Below is a small trained network, with its code and all its weights. Each question gives an input and a target symbol and asks what happens when units are switched off, that is, made to give their printed mean instead of their output.

import numpy as np


def w(rows, s, z=0):
    codes = np.array(rows[::2]) - 128.0
    scale = np.full(codes.shape[1], s)
    scale[-1] = z or s
    return codes * scale


def f(y):
    return y / 2 * (1 + np.tanh(0.7978845608 * (y + 0.044715 * y**3)))


def softmax(a):
    e = np.exp(a - a.max(-1, keepdims=True))
    return e / e.sum(-1, keepdims=True)


def log_softmax(a):
    a = a - a.max(-1, keepdims=True)
    return a - np.log(np.exp(a).sum(-1, keepdims=True))


def net(x, mask):
    ids = ['ΞΠΨΩβδζμστφ'.index(c) for c in x.split()]
    T = len(ids)
    res = E[ids] + P[:T]
    u = 0
    for l in range(2):
        r = res
        for j in range(2):
            rows = slice(2 * j, 2 * j + 2)
            q, k, v = (r @ M[l][rows].T for M in (Q, K, V))
            z = softmax(np.where(np.tri(T) > 0, q @ k.T / 2**0.5, -1e9)) @ v
            o = O[l][rows]
            res = res + np.where(mask[u + j], z, o[:, -1]) @ o[:, :-1]
        u += 2
        y = f(res @ A[l][:, :-1].T + A[l][:, -1])
        res = res + np.where(mask[u : u + 8], y, B[l][:, -1]) @ B[l][:, :-1]
        u += 8
    return log_softmax(res[-1] @ U[:, :-1].T + U[:, -1])


Q, K, V, O, A, B = {}, {}, {}, {}, {}, {}
E = w([
[154,69,186,231],'Ξ',
[153,96,191,195],'Π',
[165,123,218,185],'Ψ',
[99,71,238,161],'Ω',
[157,96,71,154],'β',
[141,107,127,102],'δ',
[151,102,175,131],'ζ',
[137,251,146,87],'μ',
[130,98,196,105],'σ',
[139,87,136,84],'τ',
[120,60,76,96],'φ',
],0.013)
P = w([
[83,98,98,153],'0',
[171,119,7,230],'1',
[195,127,60,226],'2',
[203,118,57,186],'3',
[212,122,72,179],'4',
[157,101,42,170],'5',
[202,112,72,166],'6',
[192,116,80,181],'7',
[199,117,70,163],'8',
],0.011)
Q[0] = w([
[246,82,69,161],'L0H0',
[134,138,2,159],'L0H0',
[7,235,137,153],'L0H1',
[192,40,110,235],'L0H1',
],0.0081)
K[0] = w([
[74,221,212,112],'L0H0',
[129,192,109,19],'L0H0',
[140,148,2,250],'L0H1',
[35,197,147,71],'L0H1',
],0.0072)
V[0] = w([
[142,239,138,37],'L0H0',
[184,63,148,178],'L0H0',
[179,108,7,132],'L0H1',
[232,162,165,144],'L0H1',
],0.011)
O[0] = w([
[209,141,177,159,1],'L0H0',
[73,94,41,155,229],'L0H0',
[73,221,202,90,175],'L0H1',
[92,97,172,249,148],'L0H1',
],0.012,0.0066)
A[0] = w([
[116,191,218,251,183],'L0N0',
[221,173,115,173,72],'L0N1',
[83,157,213,102,24],'L0N2',
[75,2,135,119,150],'L0N3',
[148,158,91,126,6],'L0N4',
[89,139,53,121,3],'L0N5',
[172,181,92,182,88],'L0N6',
[156,168,37,127,151],'L0N7',
],0.0072,0.0047)
B[0] = w([
[201,138,73,51,207],'L0N0',
[73,224,50,187,162],'L0N1',
[254,98,46,231,123],'L0N2',
[163,134,57,188,254],'L0N3',
[64,135,142,176,112],'L0N4',
[94,167,162,217,198],'L0N5',
[155,125,119,53,148],'L0N6',
[59,88,192,110,199],'L0N7',
],0.0085,0.0079)
Q[1] = w([
[98,50,2,114],'L1H0',
[128,148,114,153],'L1H0',
[77,91,93,49],'L1H1',
[201,116,37,67],'L1H1',
],0.0092)
K[1] = w([
[128,154,72,44],'L1H0',
[186,204,223,158],'L1H0',
[170,65,119,65],'L1H1',
[140,129,255,117],'L1H1',
],0.011)
V[1] = w([
[209,76,125,7],'L1H0',
[140,2,44,64],'L1H0',
[104,181,110,235],'L1H1',
[53,196,220,93],'L1H1',
],0.0092)
O[1] = w([
[98,85,196,201,12],'L1H0',
[142,91,221,133,202],'L1H0',
[151,187,75,58,249],'L1H1',
[146,148,16,244,10],'L1H1',
],0.011,0.012)
A[1] = w([
[177,153,172,181,80],'L1N0',
[57,48,138,92,86],'L1N1',
[49,134,150,95,3],'L1N2',
[165,75,178,57,2],'L1N3',
[176,181,128,64,9],'L1N4',
[124,118,111,35,152],'L1N5',
[86,89,245,164,163],'L1N6',
[80,123,129,81,133],'L1N7',
],0.012,0.0059)
B[1] = w([
[55,26,79,52,135],'L1N0',
[176,129,161,198,174],'L1N1',
[100,101,225,121,158],'L1N2',
[150,185,190,186,193],'L1N3',
[40,113,188,103,214],'L1N4',
[131,132,120,197,252],'L1N5',
[116,9,67,2,148],'L1N6',
[193,156,93,107,189],'L1N7',
],0.0094,0.029)
U = w([
[129,204,140,28,36],'Ξ',
[132,144,135,105,147],'Π',
[121,170,157,123,139],'Ψ',
[104,97,113,122,207],'Ω',
[2,120,150,243,113],'β',
[140,103,142,108,87],'δ',
[60,96,134,97,165],'ζ',
[170,146,142,159,195],'μ',
[153,122,167,156,2],'σ',
[112,151,72,96,158],'τ',
[168,205,160,170,81],'φ',
],0.0088,0.0046)

Each question gives the input, a string of symbols that net reads in full, and the target symbol t.
The units are the heads (2 rows each of Q, K, V and O) and the neurons (one row each of A and B). Each row of codes is followed by its name. A weight is (code - 128) times the scale printed after its matrix; where a second scale follows, it is the last column's (O, A, B and U).
mask holds one flag per unit, layer by layer, with each layer's heads first. A switched-off unit (its flag False) gives its mean, the last column of its rows in O or B, instead of its output. The means were averaged over made-up inputs and are rounded, as every weight is.
A unit's drop is (log p(t) with every unit on - log p(t) with that unit switched off) / (log p(t) with every unit on - log p(t) with every unit switched off).
The circuit of an input: a set's keep is (log p(t) with only the set's units on - log p(t) with every unit switched off) / (log p(t) with every unit on - log p(t) with every unit switched off). Starting from the 12 units with the biggest drops (on a tie, the unit counted first), units are removed one at a time, each time the one whose removal leaves the highest keep (on an exact tie, the one counted first), for as long as the keep stays at least 0.8.
units of the circuit, in order: the units of the circuit, biggest drop first
unit that matters most: the unit with the biggest drop
top k neurons: the k neurons with the biggest drops, biggest first
top k neurons in layer l: the k neurons of layer l with the biggest drops, biggest first
heads that matter: for each layer, one digit per head in row order, 1 if its drop is at least 0.15 and else 0, layers parted by /
input φ μ δ ζ β β Ω, target β: units of the circuit, in order -> (L1H1, L0H1)
input τ Ξ σ Ψ Ω Ξ, target ζ: heads that matter -> 11 / 10
input σ Ψ τ, target δ: heads that matter -> 01 / 11
input β Ξ Ξ β β Ψ β Ω Ψ, target τ: heads that matter -> 11 / 00
input Ξ Ψ β β φ β Ω, target Ξ: top 3 neurons in layer 0 -> (L0N5, L0N0, L0N3)
input Ξ β σ τ Ω β Ξ, target Ξ: units of the circuit, in order -> (L0H0, L1H1, L0N0, L1H0)
input Ξ Ψ ζ, target Ξ: units of the circuit, in order -> (L0H0, L1H1, L1H0, L0N3)
input Ψ Ψ β ζ ζ τ Ξ, target φ: heads that matter -> 11 / 01
input φ Ψ τ, target β: units of the circuit, in order -> (L0H1, L1H1, L1H0)
input φ Π Ψ, target β: top 3 neurons -> (L0N5, L0N0, L1N7)
input Ξ Ψ Ψ σ Π τ δ, target Ξ: unit that matters most -> L0H0
input Ψ φ ζ Ψ σ μ β, target τ: units of the circuit, in order -> (L0H1, L1H0)
input Ξ Ψ β Ξ Ξ Ξ β β, target Ξ: units of the circuit, in order -> (L0N5, L0H0, L1H1, L1H0)
input Ξ Π φ Π ζ Ξ Ξ φ, target Ξ: top 3 neurons -> (L0N5, L1N7, L0N3)
input Ω β φ β Π β Ξ Ψ ζ, target σ: top 2 neurons -> (L1N3, L1N6)
input φ β ζ, target β: heads that matter -> 11 / 11
input Ξ Ξ Ψ Π Π φ Ξ φ δ, target Ξ: units of the circuit, in order -> (L0H0, L1H1, L0H1, L0N3)
input τ φ Π φ Π β τ β φ, target ζ: top 3 neurons -> (L1N6, L0N1, L1N5)
input τ β Π, target ζ: units of the circuit, in order -> (L0H1, L1N6, L1H0, L1H1)
input μ δ ζ Ψ ζ Ω, target β: units of the circuit, in order -> (L0N0, L0H0, L1H0)
input Ω Ξ δ φ Ξ, target σ: top 3 neurons in layer 1 -> (L1N3, L1N6, L1N1)
